m = ((123, 81, 102, 106, 121, 108, 98, 108, 106, 91), (87, 87, 106, 89, 94, 120, 101, 95, 130, 108), (105, 84, 102, 100, 126, 113, 126, 85, 123, 100), (60, 105, 96, 90, 82, 126, 91, 130, 75, 83), (57, 90, 113, 102, 119, 128, 103, 95, 85, 89), (95, 121, 100, 108, 106, 121, 94, 101, 78, 117), (94, 97, 103, 95, 124, 81, 92, 118, 127, 98), (82, 77, 115, 106, 108, 89, 120, 107, 127, 75), (76, 129, 95, 114, 98, 107, 103, 105, 94, 94), (106, 112, 101, 105, 65, 92, 95, 95, 85, 111), (84, 97, 101, 103, 77, 99, 118, 106, 115, 101), (115, 80, 105, 103, 62, 109, 100, 101, 89, 103), (92, 110, 97, 100, 113, 85, 100, 105, 65, 95))
Rows and columns are counted from 1.
(1, 1) -> 123
(4, 10) -> 83
(4, 4) -> 90
(10, 9) -> 85
(1, 9) -> 106
(11, 5) -> 77
(3, 7) -> 126
(12, 2) -> 80
(11, 8) -> 106
(10, 10) -> 111
(4, 8) -> 130
(1, 6) -> 108
(10, 2) -> 112
(2, 10) -> 108
(6, 2) -> 121
(3, 8) -> 85
(13, 2) -> 110
(6, 3) -> 100
(2, 3) -> 106
(6, 9) -> 78
(3, 10) -> 100
(9, 7) -> 103
(13, 1) -> 92
(6, 6) -> 121
(6, 4) -> 108
(9, 8) -> 105
(4, 7) -> 91
(12, 9) -> 89
(6, 10) -> 117
(11, 3) -> 101
(7, 3) -> 103
(3, 2) -> 84
(2, 9) -> 130
(10, 6) -> 92
(8, 5) -> 108

B =
95,90,133,96,88,89,96,99,128
94,103,90,83,120,92,131,111,74
94,98,111,87,111,89,124,109,96
93,93,121,89,102,88,115,105,108
91,96,51,90,99,98,92,88,57
99,105,100,90,120,96,132,114,85
Indices start at 1.
row 1 col 1	95
row 3 col 6	89
row 3 col 3	111
row 5 col 6	98
row 3 col 5	111
row 2 col 6	92
row 5 col 3	51
row 4 col 1	93
row 4 col 6	88
row 1 col 7	96
row 4 col 2	93
row 5 col 9	57
row 3 col 2	98
row 2 col 9	74

M = [[134, 120, 122, 94, 96, 117], [107, 117, 110, 102, 147, 111], [120, 123, 118, 100, 134, 115], [110, 90, 93, 86, 89, 85], [79, 118, 98, 111, 116, 70], [119, 72, 79, 66, 95, 67], [128, 64, 81, 64, 90, 89], [130, 124, 122, 97, 116, 118], [93, 107, 100, 105, 152, 105]]
Indices start at 1.
(1, 1) -> 134
(5, 1) -> 79
(1, 2) -> 120
(9, 5) -> 152
(3, 5) -> 134
(9, 2) -> 107
(2, 2) -> 117
(1, 4) -> 94
(9, 6) -> 105
(4, 5) -> 89
(8, 5) -> 116
(7, 5) -> 90
(4, 1) -> 110
(7, 2) -> 64
(6, 3) -> 79
(7, 4) -> 64
(6, 1) -> 119
(2, 4) -> 102
(8, 2) -> 124
(1, 6) -> 117
(3, 1) -> 120
(3, 3) -> 118
(5, 2) -> 118
(4, 6) -> 85

A =
array([[120, 117, 111, 102,  97, 109,  97, 107, 103, 100, 102, 101, 101,
         99, 114,  87],
       [110, 109, 101, 102,  98, 106, 100, 104, 100,  95,  99, 101, 101,
        100,  99, 103],
       [103, 106, 101, 102,  98, 106,  99, 105, 100, 100,  99, 101, 101,
        100,  98, 100],
       [104, 106, 102, 103,  97, 106,  93, 108,  86, 123,  99, 113,  94,
        100,  95, 100],
       [106, 143,  93, 106,  98, 106, 104, 129,  90,  99,  72,  98, 110,
        144,  90, 112],
       [103, 106, 101, 102,  98, 106, 100, 105, 100, 100,  99, 101, 101,
        100,  99, 100],
       [103, 106, 101, 102,  98, 106, 100, 105, 100, 100,  99, 101, 101,
        100,  99, 100],
       [103, 106, 101, 109,  98, 128, 134, 105, 100, 109,  69, 104, 102,
        100,  99, 110],
       [103, 106, 101, 102,  98, 106, 100, 105, 100, 100,  99, 101, 101,
        100,  99, 100]])
Indices start at 1.
row 1 col 1: 120
row 7 col 2: 106
row 5 col 3: 93
row 8 col 7: 134
row 2 col 14: 100
row 7 col 13: 101
row 6 col 16: 100
row 3 col 13: 101
row 3 col 1: 103
row 4 col 12: 113
row 3 col 15: 98
row 5 col 5: 98
row 3 col 16: 100
row 9 col 10: 100
row 4 col 16: 100
row 7 col 1: 103
row 8 col 8: 105
row 2 col 4: 102
row 7 col 4: 102
row 9 col 16: 100
row 6 col 15: 99
row 8 col 14: 100
row 8 col 11: 69
row 5 col 14: 144
row 2 col 1: 110
row 3 col 6: 106
row 9 col 9: 100
row 6 col 3: 101
row 4 col 3: 102
row 1 col 2: 117
row 3 col 2: 106
row 6 col 11: 99
row 5 col 7: 104
row 6 col 5: 98
row 2 col 13: 101
